Here is a tiny trained network, its code and every weight. The questions are about switching its units off for an input and a target symbol, where a switched-off unit gives its printed mean instead of its output.

import numpy as np


def w(rows, s, z=0):
    codes = np.array(rows[::2]) - 128.0
    scale = np.full(codes.shape[1], s)
    scale[-1] = z or s
    return codes * scale


def f(y):
    return np.maximum(y, 0)


def softmax(a):
    e = np.exp(a - a.max(-1, keepdims=True))
    return e / e.sum(-1, keepdims=True)


def log_softmax(a):
    a = a - a.max(-1, keepdims=True)
    return a - np.log(np.exp(a).sum(-1, keepdims=True))


def net(x, mask):
    ids = ['βεζθξω'.index(c) for c in x.split()]
    T = len(ids)
    res = E[ids] + P[:T]
    u = 0
    for l in range(2):
        q, k, v = (res @ M[l].T for M in (Q, K, V))
        z = softmax(np.where(np.tri(T) > 0, q @ k.T / 2**0.5, -1e9)) @ v
        res = res + np.where(mask[u], z, O[l][:, -1]) @ O[l][:, :-1]
        u += 1
        y = f(res @ A[l][:, :-1].T + A[l][:, -1])
        res = res + np.where(mask[u : u + 8], y, B[l][:, -1]) @ B[l][:, :-1]
        u += 8
    return log_softmax(res[-1] @ U[:, :-1].T + U[:, -1])


Q, K, V, O, A, B = {}, {}, {}, {}, {}, {}
E = w([
[184,158,163,2],'β',
[180,180,12,48],'ε',
[78,22,153,11],'ζ',
[82,137,236,150],'θ',
[235,63,169,130],'ξ',
[216,201,40,88],'ω',
],0.0062)
P = w([
[4,137,82,100],'0',
[39,109,93,96],'1',
[56,112,103,103],'2',
[74,126,118,109],'3',
[97,131,131,115],'4',
[120,136,143,117],'5',
[139,145,147,131],'6',
[160,148,169,143],'7',
[168,164,166,158],'8',
[185,171,173,175],'9',
[217,173,192,187],'10',
[222,178,207,200],'11',
[251,192,216,199],'12',
],0.0041)
Q[0] = w([
[167,150,252,23],'L0H0',
[70,27,164,190],'L0H0',
],0.031)
K[0] = w([
[244,151,197,210],'L0H0',
[57,3,150,138],'L0H0',
],0.029)
V[0] = w([
[87,166,31,164],'L0H0',
[140,69,144,248],'L0H0',
],0.013)
O[0] = w([
[236,253,66,68,1],'L0H0',
[219,64,94,254,80],'L0H0',
],0.0065,0.003)
A[0] = w([
[207,60,138,59,238],'L0N0',
[119,130,113,140,81],'L0N1',
[113,153,88,173,1],'L0N2',
[254,212,193,88,119],'L0N3',
[80,122,38,149,81],'L0N4',
[117,209,116,130,24],'L0N5',
[92,125,72,164,51],'L0N6',
[37,220,152,199,101],'L0N7',
],0.0086,0.0021)
B[0] = w([
[2,134,18,179,252],'L0N0',
[142,152,133,111,128],'L0N1',
[172,74,132,93,128],'L0N2',
[162,207,92,28,229],'L0N3',
[142,83,100,101,132],'L0N4',
[116,226,197,210,175],'L0N5',
[136,104,144,107,128],'L0N6',
[182,163,212,106,154],'L0N7',
],0.012,0.004)
Q[1] = w([
[254,180,89,147],'L1H0',
[121,70,181,55],'L1H0',
],0.027)
K[1] = w([
[102,189,82,2],'L1H0',
[133,91,187,158],'L1H0',
],0.029)
V[1] = w([
[225,139,103,172],'L1H0',
[221,130,254,92],'L1H0',
],0.0096)
O[1] = w([
[127,97,90,180,4],'L1H0',
[1,193,119,142,17],'L1H0',
],0.0084,0.0039)
A[1] = w([
[100,75,71,128,127],'L1N0',
[137,145,249,135,129],'L1N1',
[153,137,84,99,138],'L1N2',
[172,62,74,152,205],'L1N3',
[140,97,85,200,69],'L1N4',
[175,65,166,81,166],'L1N5',
[47,134,80,139,104],'L1N6',
[179,77,127,123,2],'L1N7',
],0.016,0.0053)
B[1] = w([
[191,165,181,140,203],'L1N0',
[105,198,201,97,186],'L1N1',
[147,161,88,155,208],'L1N2',
[146,109,158,253,254],'L1N3',
[72,125,88,35,190],'L1N4',
[48,101,64,136,226],'L1N5',
[188,58,118,87,202],'L1N6',
[164,173,162,44,185],'L1N7',
],0.022,0.0098)
U = w([
[86,166,197,81,84],'β',
[83,127,82,95,4],'ε',
[6,90,28,38,109],'ζ',
[165,69,100,43,127],'θ',
[91,83,103,218,248],'ξ',
[154,216,12,103,169],'ω',
],0.0028,0.0033)

Each question gives the input, a string of symbols that net reads in full, and the target symbol t.
The units are the heads (2 rows each of Q, K, V and O) and the neurons (one row each of A and B). Each row of codes is followed by its name. A weight is (code - 128) times the scale printed after its matrix; where a second scale follows, it is the last column's (O, A, B and U).
mask holds one flag per unit, layer by layer, with each layer's heads first. A switched-off unit (its flag False) gives its mean, the last column of its rows in O or B, instead of its output. The means were averaged over made-up inputs and are rounded, as every weight is.
A unit's drop is (log p(t) with every unit on - log p(t) with that unit switched off) / (log p(t) with every unit on - log p(t) with every unit switched off).
The circuit of an input: a set's keep is (log p(t) with only the set's units on - log p(t) with every unit switched off) / (log p(t) with every unit on - log p(t) with every unit switched off). Starting from the 12 units with the biggest drops (on a tie, the unit counted first), units are removed one at a time, each time the one whose removal leaves the highest keep (on an exact tie, the one counted first), for as long as the keep stays at least 0.8.
units of the circuit, in order: the units of the circuit, biggest drop first
unit that matters most: the unit with the biggest drop
top k neurons: the k neurons with the biggest drops, biggest first
top k neurons in layer l: the k neurons of layer l with the biggest drops, biggest first
drop when u is switched off: that unit's drop, to one decimal
input ω ζ ξ ξ ε, target ω: units of the circuit, in order => L0H0, L1N2, L0N3
input ξ ω β β ζ ζ ζ θ θ β θ β, target θ: top 2 neurons => L1N6, L0N0
input θ β ζ ξ ξ θ ε β, target θ: unit that matters most => L0N0
input ξ ε ω, target ω: units of the circuit, in order => L0H0, L1N2, L0N3
input ζ ε ζ ε ζ ξ ζ ε ξ ζ ζ θ, target β: units of the circuit, in order => L1N1, L0N0
input β ζ β ζ θ ζ, target θ: top 3 neurons => L1N6, L0N0, L0N7
input ε ζ ε ξ θ, target β: top 2 neurons in layer 0 => L0N0, L0N7
input ζ ζ ζ, target ζ: top 2 neurons => L1N5, L1N3
input ζ ε β θ ζ ε ζ ω ζ β, target ω: top 2 neurons in layer 0 => L0N3, L0N0
input ε ξ ε ω, target ω: top 2 neurons => L0N3, L1N2
input ξ ζ ε ω ξ ω ζ ε β, target ζ: top 2 neurons in layer 0 => L0N0, L0N5
input ζ ζ ζ ξ θ ξ ε ω ξ ξ β, target ξ: drop when L1N1 is switched off => 0.1
input ω β ζ θ ω β, target ω: drop when L0H0 is switched off => 1.8
input ζ β β, target ζ: unit that matters most => L1N5
input ζ ζ θ β ξ ζ ζ ε ε ζ, target ξ: drop when L1N3 is switched off => 1.0
